Below are the code and all the weights of a small trained network. Each question names an input and a class and asks about switching units off, where a switched-off unit gives its printed mean instead of its output.

import numpy as np


def w(rows, s, z=0):
    codes = np.array(rows[::2]) - 128.0
    scale = np.full(codes.shape[1], s)
    scale[-1] = z or s
    return codes * scale


def norm(h):
    return h / np.sqrt((h * h).mean(-1, keepdims=True) + 1e-5)


def f(y):
    return y / 2 * (1 + np.tanh(0.7978845608 * (y + 0.044715 * y**3)))


def log_softmax(a):
    a = a - a.max(-1, keepdims=True)
    return a - np.log(np.exp(a).sum(-1, keepdims=True))


def net(x, mask):
    res = np.array(x, float).reshape(1, 7) / 4 @ E
    u = 0
    for l in range(4):
        y = f(norm(res) @ A[l][:, :-1].T + A[l][:, -1])
        res = res + np.where(mask[u : u + 5], y, B[l][:, -1]) @ B[l][:, :-1]
        u += 5
    return log_softmax(norm(res)[-1] @ U[:, :-1].T + U[:, -1])


A, B = {}, {}
E = w([
[139,66,170,79,131,122],'x0',
[194,119,166,53,124,92],'x1',
[11,159,190,112,150,144],'x2',
[199,81,122,181,40,144],'x3',
[99,89,70,15,61,104],'x4',
[150,156,86,159,206,86],'x5',
[133,81,76,73,134,213],'x6',
],0.0012)
A[0] = w([
[114,119,142,232,100,159,114],'0.n1',
[192,197,170,202,92,5,129],'0.n2',
[129,95,135,4,181,139,96],'0.n3',
[65,174,81,144,209,121,3],'0.n4',
[135,171,128,74,80,93,155],'0.n5',
],0.0038,0.0018)
B[0] = w([
[79,36,204,151,67,151,171],'0.n1',
[141,23,158,65,254,123,249],'0.n2',
[18,17,252,86,34,139,172],'0.n3',
[55,232,169,103,217,195,132],'0.n4',
[133,110,85,149,210,75,169],'0.n5',
],0.0025,0.0017)
A[1] = w([
[34,67,217,155,120,79,75],'1.n1',
[142,148,149,129,173,146,75],'1.n2',
[199,111,42,122,165,112,101],'1.n3',
[66,238,164,114,252,95,3],'1.n4',
[61,94,139,32,109,94,110],'1.n5',
],0.0026,0.00073)
B[1] = w([
[151,86,2,18,71,145,255],'1.n1',
[78,125,85,158,129,191,120],'1.n2',
[160,139,82,86,72,48,175],'1.n3',
[165,202,44,134,237,190,249],'1.n4',
[81,53,161,95,148,191,249],'1.n5',
],0.0023,0.00065)
A[2] = w([
[53,117,144,64,124,153,102],'2.n1',
[186,138,28,185,159,122,72],'2.n2',
[89,254,125,143,226,172,7],'2.n3',
[152,122,56,103,129,127,136],'2.n4',
[151,112,104,150,29,167,112],'2.n5',
],0.0042,0.0013)
B[2] = w([
[105,4,133,117,111,121,198],'2.n1',
[61,36,100,83,74,50,173],'2.n2',
[144,188,20,32,194,216,253],'2.n3',
[160,124,113,175,38,71,157],'2.n4',
[114,249,113,182,157,134,184],'2.n5',
],0.0028,0.0016)
A[3] = w([
[142,112,158,218,109,182,79],'3.n1',
[157,130,68,115,55,54,78],'3.n2',
[164,80,135,105,3,83,18],'3.n3',
[69,84,139,78,95,152,23],'3.n4',
[142,107,211,137,171,193,254],'3.n5',
],0.0039,0.00081)
B[3] = w([
[168,87,254,109,145,116,137],'3.n1',
[158,127,40,199,135,119,192],'3.n2',
[84,180,59,131,126,151,255],'3.n3',
[68,93,189,71,49,117,175],'3.n4',
[166,116,51,52,172,44,203],'3.n5',
],0.0035,0.0016)
U = w([
[161,138,4,206,36,95,150],'0',
[124,176,203,214,59,188,100],'1',
[90,213,167,143,108,96,3],'2',
[102,201,51,72,254,176,183],'3',
[28,46,162,17,42,147,183],'4',
[167,71,173,167,193,76,160],'5',
[210,109,181,119,147,110,75],'6',
],0.0078,0.0057)

Each question gives the input, the list of numbers given to net, and the class t.
The units are the neurons (one row each of A and B). Each row of codes is followed by its name. A weight is (code - 128) times the scale printed after its matrix; where a second scale follows, it is the last column's (A, B and U).
mask holds one flag per neuron, layer by layer. A switched-off neuron (its flag False) gives its mean, the last column of its row in B, instead of its output. The means were averaged over made-up inputs and are rounded, as every weight is.
A unit's drop is (log p(t) with every unit on - log p(t) with that unit switched off) / (log p(t) with every unit on - log p(t) with every unit switched off).
The circuit of an input: a set's keep is (log p(t) with only the set's units on - log p(t) with every unit switched off) / (log p(t) with every unit on - log p(t) with every unit switched off). Starting from the 12 units with the biggest drops (on a tie, the unit counted first), units are removed one at a time, each time the one whose removal leaves the highest keep (on an exact tie, the one counted first), for as long as the keep stays at least 0.8.
circuit, biggest first: the units of the circuit, biggest drop first
unit that matters most: the unit with the biggest drop
k most important neurons: the k neurons with the biggest drops, biggest first
top k neurons in layer l: the k neurons of layer l with the biggest drops, biggest first
drop of u: that unit's drop, to one decimal
input [0,-3,-7,-5,0,-3,3], class 0: unit that matters most : 0.n1
input [-4,-4,-6,5,-3,-8,4], class 1: 4 most important neurons : [3.n1; 0.n1; 2.n5; 1.n1]
input [6,3,-6,3,8,-7,-8], class 0: circuit, biggest first : [3.n2; 3.n3; 2.n5]
input [4,-5,-1,-3,-2,0,5], class 4: circuit, biggest first : [0.n3; 3.n4]
input [4,-1,-4,7,3,-7,8], class 0: circuit, biggest first : [0.n2; 2.n5; 3.n2]
input [-1,-8,0,-2,-2,-6,-2], class 1: circuit, biggest first : [0.n1; 0.n2; 2.n2]
input [1,-3,1,-4,-7,-7,-7], class 3: 3 most important neurons : [0.n3; 2.n3; 1.n4]
input [-2,1,4,1,-7,-8,3], class 5: 2 most important neurons : [3.n1; 0.n3]
input [0,4,7,5,-8,-5,7], class 5: 2 most important neurons : [3.n1; 3.n5]
input [-7,2,7,4,-8,-5,3], class 5: 3 most important neurons : [0.n1; 3.n1; 3.n5]
input [-4,7,-3,-4,-6,-6,8], class 4: 2 most important neurons : [0.n3; 1.n4]
input [-5,-8,8,7,5,1,5], class 1: 3 most important neurons : [0.n2; 2.n5; 0.n3]
input [-4,-3,2,8,-3,6,-2], class 5: circuit, biggest first : [0.n2; 3.n1]
input [6,5,-8,-8,-4,-4,3], class 4: circuit, biggest first : [0.n3]
input [2,2,4,7,-4,-1,8], class 5: 4 most important neurons : [3.n1; 2.n5; 3.n5; 2.n2]
input [1,1,-2,1,3,3,3], class 0: 2 most important neurons : [0.n2; 0.n4]
input [-8,-8,6,7,-3,5,4], class 1: 2 most important neurons : [0.n1; 0.n2]
input [-8,3,-4,8,-6,-5,-1], class 5: 3 most important neurons : [0.n2; 3.n1; 0.n1]
input [4,4,-6,-2,-3,-2,6], class 4: top 2 neurons in layer 0 : [0.n3; 0.n5]
input [-3,-8,-8,8,-1,5,-7], class 5: circuit, biggest first : [0.n2]
input [-1,-5,6,8,5,-3,-2], class 1: drop of 0.n3 : 0.3
input [-3,-8,-1,6,-3,3,-8], class 5: drop of 0.n2 : 0.4
